Each row was made from one small tree. Brackets hold a mark, then the marks that hang from it, in the order of their numbers. Every link used is in the known rows. Write each row's tree.
Known rows:
[J_971 [J_841 [J_727 J_132]]]: [ 51  36 111  20 -62 -81   2 -15 -35 -16 -14  12 -45  20 -60 -19   5  69
  57 -33  -3 -85 -84   0 144  36 -49  57  -5  91 -44  83 179  74   9  58
 -94  34 -28 -17   5  11 -88 -50  27 -28]
[J_686 [J_364 J_168 J_186 J_841] [J_673 J_132]]: [  11   40   39   56 -296 -219   67   68  -40    9  -35   59   13 -130
  -51   57 -173   73  179 -119   98  -49  188  -68  193  208 -205   92
   81 -167 -137    1  309   -9    1    8  -22  169   59  -67  -12   30
  -66   -6  129   23]
[J_686 [J_186 [J_841 J_845]] J_937]: [ -81   20 -111   68  -62 -271  -48    4  -28  -31  -27    3  -72   39
   31  -18   34   73   34   85  -29 -155   67  -12  134  110   -3  -11
   79   78   46  -11 -112   58  -80  -58  -17   99  -22   26   79   22
  -95   99  107   -2]
[J_816 [J_186 J_364] J_673]: [   7  -60   38  -10   28   -1   50   43 -130  -45  -46   28   45  -46
  -12  -61  -48   50   94   22   21   62  104  -43   55  139    8  -39
   40   42   31  -62   75  -87  -20   37    9   13  -19 -102   22  -78
  -51   14   63   59]
[J_686 J_186 J_364 [J_937 J_168]]: [ -16   41  -17   31 -148 -288  -65   64  -12   -4  -63   31   -7 -104
   14  -24  -67   54  -14   30   40 -200  195  -15  201   96    6    2
   88   23    9  -15   33   83  -98  -27  -16  123  -38  -14   45  135
  -33   52  116   61]
[J_132 [J_727 J_971] [J_816 [J_673 [J_186 [J_845 J_364]]]]]: [ -51 -101    7    3   -7 -193  -15   23 -212  -26  -34  106   44   11
 -117  -23    0   98  196 -121  -43   -9  -52 -127    5  213  -70  -25
   44  153  -48  -27  144   26   91  203   64    4   22  -36   80  -85
  -69   52   88  -32]
[J_971 [J_841 [J_686 [J_673 J_186] J_937] J_727]]: [  -9  131   19   24 -190 -376  -38   -9   14  -55  -27   35  -76   18
   20  -52   51   75   50   85  -22 -209  125  -35  126   69  -40   46
  105  106   29  120  124  114 -104  -49  -92  114  -48  -30   22   41
  -66   30  321  -15]
[J_364 J_168 J_186 J_686 J_841]: [  29   41   -6   47 -105  118   31   -5  -11   65  -30   59   65  -89
   20   26 -215   42  119  -28  100  -93  118  -58  155  256 -223   82
   24  -24 -108   91  133  -92   19 -103  -39  140   54   18   51  -10
  106  -41  100   65]
[J_673 [J_186 [J_841 [J_845 J_364]]]]: [ -26  -22  -73   36    5 -219  -53  -79  -39  -73  -45   29  -42   70
  -21   14   17    6   90  -13  -53   -8   -1  -41   18  175    4  -61
   17  -28   29  -70 -120   20    0   58   28   76  -20   17   61  -21
   -4   88   93  -18]
[J_168 [J_937 [J_971 [J_841 [J_686 J_673]]]]]: [  39   53   56   -5 -109 -315  -63   45  -15  -81   30   34  -41   44
   13  -73   91  122  -70  109  -18  -96   96    5   69   75 -143  -29
   77   57  -24   53   84   73  -54  -32  -97  126   12  -28    3  108
 -125   36  133    2]
[J_937 J_168 [J_971 J_841]]: [  80  -15   64  -12  -83  -98  -58  -14    3  -36   -5   30  -51  -74
  -16  -42   -9   88 -137   33  -11   27   -8    4   89  110  -60  -96
   11   -3  -48    6  101  -38   18   64  -35   76   -7    5   19  103
  -28  -24  -47   44]
[J_937 J_168 [J_971 [J_841 J_686 [J_845 J_364]]]]: [  51  -27   88    1  -15 -350 -119 -106  -41  -99  -28   54  -73  -43
    3  -13   -2   95  -59   46  -90 -154   32  -46   76  172 -166  -92
   67   13  -16   25  -21  103  -57   78  -61  113  -18   23   81  145
 -139   40   68   20]
[J_816 J_673 [J_727 J_132]]: [  26  -25   92   24   15   71   59   62 -141   -4  -66   11   81  -71
  -97  -15  -11   80   63  -40   35   39   50   31  173   34  -30   15
   24  133   66   13  200  -21   -6   67  -46  -64   20  -81   -6  -66
 -189  -53  -38  -24]
[J_727 [J_132 J_673 [J_816 J_186]] [J_971 [J_841 J_845]]]: [ -57  -40   70  102    7 -222   67   60 -202  -52  -21   40  -80    0
 -137   24   38  165  152  -78  -49 -142 -177  -75  152   81 -105  -18
  131  172 -110   93  159   22   68  123  -75   66   31  -75   93  -97
 -237   16  -20  -26]
[J_816 [J_673 J_132 J_186]]: [  0 -49 -54   9 -70   7  61  36  -9 -54  27  45  29  -1 -42  14  69  11
  25 -83  17 207  30 -41 -11   8  57 -20  40  12   7 -10  90 -36  -1  88
  -2  -3  19 -62 -20 -57  15 -13  19  26]
[J_673 [J_132 J_816] [J_186 [J_841 J_686 [J_937 J_168]]]]: [ -20   15 -256    4   16 -161  -24  -70  -30 -116  -24  128  -25   92
  -90  -58  110    2   -5 -107  -12  -64   10  -72  159   80  -38   23
   35  -21 -166   11   24   53  -22   44  -55   35  -32  -13  -10   60
  -33   59   70   86]
[J_686 J_364 [J_673 J_132]]: [  -9   -4   49   20 -199 -315   16   63  -15  -35    2   25  -22  -46
  -47   37   -7   50   70 -100   21  -18  100  -34   28   -8  -44   26
   51  -94  -68  -16  165  126  -17   41   -6   64   22  -62  -44   42
 -174   22   92  -16]
[J_686 [J_364 [J_845 J_186]] J_937]: [ -14  -36    1   51  -69 -305  -28   32  -14   17  -64   17  -38  -65
   31   20  -71    2  156   19   -9 -162  186   -6   97  189  -54    6
   13   72  -10   34  -96   31 -122  -15  -17   68    5  -24   63   41
   35   92   41   24]
[J_364 J_168 [J_841 J_686] [J_845 [J_937 J_971]]]: [  46  -12  -22   13   35  -84  -34  -57  -11  -22  -34   83  -18  -68
   36   16  -52   33   45    7   -3 -159  190  -34  113  355 -295    8
  -17   13  -91  119  -79  -68  -68  -42  -90  111   48   53   78   59
   50   52   57   48]
[J_845 [J_364 J_168 J_686] J_937]: [  11  -28   36    6   14 -110  -70  -14    5   -8  -40   71  101  -32
   21   38  -90   85  127  -16   51 -229  104  -46   42  259 -126   57
  -21   11 -115   46 -112   41  -48  -31  -28   93    6   24   68   28
  109   -1   51   99]
[J_816 [J_186 J_841 J_845]]: [ -21  -75  -69   62    7 -131    2  -30 -111  -60  -32   14  -20   86
    8  -44    8  -17   59   58  -27   10   24  -26  120  174    5  -63
  -17  -27   25 -101  -17 -120    8   48    8   32  -21  -14   87  -58
  -28   64  -75   49]
[J_186 [J_841 [J_845 [J_364 J_686]] [J_937 J_168 J_971]]]: [   8  -37  -45  -16   28 -264 -120  -84  -85  -73  -66   89  -29    7
  -15  -21  -31   97  -39   24  -52 -202  106  -53  118  300 -168  -76
   37   78  -59   37 -200   82  -44   -8  -69   90  -39   40   74  136
 -170  103   97   56]
[J_841 [J_686 J_364] J_727 J_937]: [ -21  112   11  -11  -54 -201  -44  -60  -45  -50  -45   65  -69   42
   -8  -61   -4    8   83   -8  -21 -285  126  -40  137   89  -75   95
   49  120   -9  117   19  189 -131  -78  -99   -1  -74  -21  -37  109
 -138   68  252   21]
[J_132 J_673 J_727 [J_816 [J_186 J_364 J_841 J_845]]]: [ -42  -80 -121   94   68 -394   22   -1 -263  -26  -54   90   -4  110
 -103 -123  -23   63  240 -153  -28 -144  -71 -160   50  266  -51   27
  -45  -36 -184 -107  243  -18   58  108   31   53   -8  -44   64 -138
 -214   73   73   22]
[J_816 [J_186 [J_364 J_845] J_841] [J_727 J_132]]: [  76  -71    2   42   59   43   44   -5 -196  -37 -113   56   37   -8
  -72  -53 -106   21  200  -82  -11   10   81   23  244  324 -103  -46
  -59   98  -28  -35  118  -72    4   64  -24   45   -8  -55   80 -107
 -108   30  -15   42]
[J_971 [J_841 J_845 J_937]]: [ -54   62  -11   18  -44 -173  -18  -38    5  -43   -2   14  -98    4
  -24   21   43   82   34   59  -36 -109  -58  -13   79   62  -55   19
   63   95  -22   50 -101   25  -88   11  -77   17  -26   11   14   10
  -23   29   31   17]
[J_816 [J_186 [J_364 J_845]]]: [  26  -75   -2   -4   49   14   29  -10  -91  -14  -46   41    5  -31
   19  -12 -104  -35  135  -33  -35   -6   94  -23   34  236  -72  -38
  -15   34  -21  -20  -43  -77  -35   30    2   55   -9  -36   77  -71
   66   47   41   63]
[J_686 J_186 [J_364 J_845] J_673]: [ -52   25   37   38 -193 -454  -31   64  -53    2  -44   19  -73  -97
   17   42 -109   23  101  -12  -10 -171  195  -20   73  124 -152   27
   96  -34   16   -2   91   60  -56  -18   -6  143   24  -29   43    9
  -73   89  190  -13]
[J_845 [J_364 [J_168 J_937] J_186 J_841]]: [  31   26    5   15  -55   10    2   40  -45   14  -55   64  128  -31
  -23   11 -141   66  191    3   80  -92  128  -30  181  329 -171   83
   29  -45  -85  -50   46  -72  -37   -7  -24  150   22  -19   49   59
  156   -6   59   41]
[J_186 [J_841 J_727 J_845 [J_937 J_168]]]: [ -59   23  -72   28    9 -207  -45  -95  -74  -55  -90   47  -77   69
  -56  -31   -1   13  -40   36  -81 -250   35  -24  224  143  -48   39
   76   97   40    1  -85   50 -109  -13 -105   -6  -67   16   18   68
 -119   83  118   40]
[J_971 [J_841 [J_686 J_937] [J_727 J_132] [J_845 J_186]]]: [  -7   26   56   89  -36 -372  -35  -54  -55  -56  -42   11 -103   66
   12  -22   59   68   98   69  -82 -307   23  -26  230   46  -80   72
   68  230   17  155   -4  161 -123    3 -168   69  -51  -20   96   40
 -162   47   90    0]
[J_845 [J_186 J_364 [J_841 [J_686 J_673]]] J_937]: [   3    4  -99   45    8 -573  -77  -23  -70  -92  -61   27  -66   97
   36  -91   60   48  130   85  -28 -168  170  -41  102  152 -131    9
    8  -46  -75  -52  -76   27  -24  -43  -29  141  -56  -22   33  -19
  -95  148  139   73]
[J_845 [J_364 J_686] [J_937 J_168 J_971]]: [  66  -81   30  -30   45 -164 -123  -36  -29  -30  -54   84   49  -54
   25  -17  -29  100  -27    5   -6 -143  124  -22   48  271 -123  -63
  -30   56  -86   43 -173   56   -9   16  -35  112  -37   27   80  130
   -5   31    1   83]
[J_845 [J_186 J_841] [J_364 [J_686 J_673 J_937]]]: [ -14   -3  -18   38  -96 -553  -90   43  -40  -29  -75   23   29    0
   31  -16  -34  129  162  112   21 -224  181  -46   87  195 -108    0
   28    8  -64   -6  -50   93  -31  -62   -5  151  -18  -23   73   40
 -135   89  153    5]
[J_673 [J_132 J_727] [J_186 J_364]]: [  60  -23  -87    0  -74  -16   28   -1  -27  -29   32   93   32   63
  -47  -40    3  -11   98 -220   -8  142  -48  -87  -47   87   36   11
  -72   22 -125   -7  173   83   51  110   19   49  -14   -7   -7  -59
   17   -2   84   51]
[J_686 [J_186 [J_841 J_727 J_845]] J_364 J_673 J_937]: [-109   65    5   83 -234 -593  -65   24  -90  -33  -90   16 -128    5
    1  -32  -34  115  106   61  -38 -352  193  -35  223  162  -47   57
  145   87   74    7   62  193 -127  -80  -53  146  -43  -38   43   68
 -279  135  343  -44]
[J_686 [J_186 J_841 J_845] [J_673 [J_132 [J_727 J_971]]]]: [ -40  -34  -54   72 -240 -477  -19   75 -140  -63   36   68  -49   97
  -55  -14   34   96   91  -71  -58  -11  -22  -88  112  106 -147  -18
   66   54  -73  -44  254   97  100  113   13  126   17   22   74  -41
 -231   95   81    6]
[J_971 [J_841 J_727 [J_845 [J_364 [J_686 J_673]]] J_937]]: [ -61   74  105    3 -138 -472  -78  -50  -53  -38  -60   57  -65  -16
  -21   31  -49  162  156   54  -55 -358   45  -67   94  190 -179   90
  102  146  -43  110  -27  194 -109  -29 -117   98  -51  -16   39   45
 -178   38  294  -16]

Write each row's tree:
[  10   51  -42   12  -95  -15  -39  -38 -108  -16  -69  103  -28   51
  -38  -67 -114   71   55   23  -12 -205   86  -28  296  286 -195   15
  109  225  -49  129   12   30    6  -86  -80   94  -62   24   48   73
  -32   74  192  105] => [J_364 [J_186 [J_841 [J_727 J_971] [J_937 J_168]]] J_686]
[  34  -94  -86   17  -10 -228  -92  -56  -90  -85  -38   85  -12   75
   14  -40   31   28   73  -24  -24  -31  121  -54   77  428  -56  -93
  -63  -40  -75  -74 -168 -117   19  111   12  123  -32   29  113   16
   91  116  -14   93] => [J_673 [J_186 J_841 [J_845 [J_364 J_168] [J_937 J_971]]]]
[ -45  -28  -37   71   43 -256  -31  -74  -33  -50  -16   -1  -75   67
   59    7   31  -38   18   61  -97 -145   28  -32   47  -26  -58    9
   53   79   59   35 -112   54  -68  -20  -64   24  -12   -4   72  -11
  -60   81   26   34] => [J_841 J_686 [J_845 J_186]]
[ -46   81   26   77  -89 -444  -14   31 -109  -42  -21   71  -74   -2
 -125    9    3  147   20  -27  -64 -240 -107 -103  146  107 -165    7
  148  174  -75   86  144   83  -35   78  -99   51   -2   37   38   12
 -179   46  102   37] => [J_132 J_673 [J_727 [J_971 [J_841 J_845 [J_937 J_168]]]]]
[  77  -32  110  -27  -43 -271 -125  -67  -29  -61  -70   73  -38  -42
  -21  -56    8  154   16   39  -48 -150   13   -3  130  300  -77  -39
  -24   73  -70    6  -18   67  -40   97  -57  105  -85   -4   50  146
  -16    1   24   48] => [J_845 J_364 [J_937 J_168 [J_971 [J_841 J_727]]]]
[   3  -96  -72   34   68 -418 -113  -69  -80  -68  -85   45   15   52
  -28  -19   26   27   76   36  -29 -139   92  -35  136  280  -80  -41
  -29 -104  -49 -151 -186  -44  -30  109   11   86  -52   50   92   58
   25   96  -74   64] => [J_186 J_841 [J_845 J_364 [J_937 J_168]]]
[  -3  -49   21   21  -66 -105   51   48  -47  -28   26   57   68   -1
  -78   -3   20   83   54 -108   15   80  -44  -64   -9    4  -23   47
    5   35  -38    2  265   79   -4   96   -9  -41   46  -39  -31  -41
 -129  -49  -12   -5] => [J_816 [J_673 [J_132 J_727]]]
[ -94  -79 -147  133   86 -460    4   -1 -208  -40  -62   84   -8  129
  -90  -84   64  100  211  -73  -26 -214  -90 -114   95  260  -34   52
  -43    8 -147  -71  115  -37   17   91   -5   37   -8  -26   89 -125
 -132   70  -57   33] => [J_132 J_673 J_727 [J_816 [J_186 J_841 [J_845 J_937]]]]
[ -29   86 -201    0   51 -170   41   20 -114   10  -51   92  -30  -18
 -104  -56   27   50  213 -153   42  -56   25 -134   27  194  -73   71
    5  -13 -231   15   38  -46   30   16  -21   76  -39  -41  -34  -62
  -63   58  226  -10] => [J_132 [J_673 [J_186 [J_364 [J_841 J_937]]]] J_816]
[ -28  -25  -31   48  -33 -302 -100  -51 -120  -61  -43   77  -69   77
   35  -49   34    6    3   57 -110 -280  111  -44  243  168 -144    7
  105  213   42   50  -93   66  -52   25  -89  103  -88   47  134   72
  -22  117  124  112] => [J_841 [J_686 [J_186 [J_845 [J_937 J_168]]]] [J_727 J_971]]
[ -19  -84  -18   10   65 -278  -72  -40  -64  -30  -36   29   15   41
   14   13   48   22  151   10  -36 -103   58  -30    5  204  -48   -2
  -45  -14  -37  -72 -236   -3  -37   99   11   44  -50   26   86    8
   51   71  -61   26] => [J_186 [J_845 J_364 J_937]]
[  -3   87    2   18  -84 -274    4   22  -73  -45  -47   32  -24   55
   -2  -31   65   -5   30   -7  -26 -238  188  -30  168    4  -47   72
   97  142   58  159   73  141  -64  -26 -131   75  -48  -42   45   28
 -172   59  267  -38] => [J_841 [J_686 [J_673 J_186] J_937] [J_727 J_132]]
[ -30  -98   48   58   -9   23   58   26 -196  -27  -82   26   69  -50
  -28  -40  -36   45  101   51  -17   51   86    2  173  173   26  -42
   28  135  134  -87  123 -146  -56   85   -6  -62   -7 -105   72 -117
  -98  -14  -64   50] => [J_816 [J_186 J_845] J_673 J_727]
[ -14  -38   65   55  -45 -387  -67  -51  -16  -51  -33   -1  -66  -10
    9   35   -9   89  143   68  -68  -84  -75  -31   32  116  -49  -22
   17   26  -22  -49  -63   40  -36   92  -11   85  -24  -18   79   -4
   -1   32  -31   10] => [J_971 [J_841 [J_845 J_186 J_364]]]
[  -1   -4  -20   39   30 -108  -39  -76  -27  -45  -29   62  -50  -28
   33   11    3   66  -13   29  -27 -187  129  -48  129  251 -214    6
   28   48  -41  101 -116  -11  -71  -45 -107   95   25   40   75   65
  -60   58   66   41] => [J_364 J_168 [J_841 J_686 [J_845 [J_937 J_971]]]]
[  27  -38   63   15  -66 -149  -62  -14  -69  -46   -4   49  -36   32
    6  -30   -9  137   99   45  -51  -38    4    8   83  300 -112  -50
   55  111  -21   -2  -93   29  -48   59  -41  152  -17  -23   83   86
   22   47   16   12] => [J_168 [J_937 [J_971 [J_841 [J_845 [J_364 J_186]]]]]]
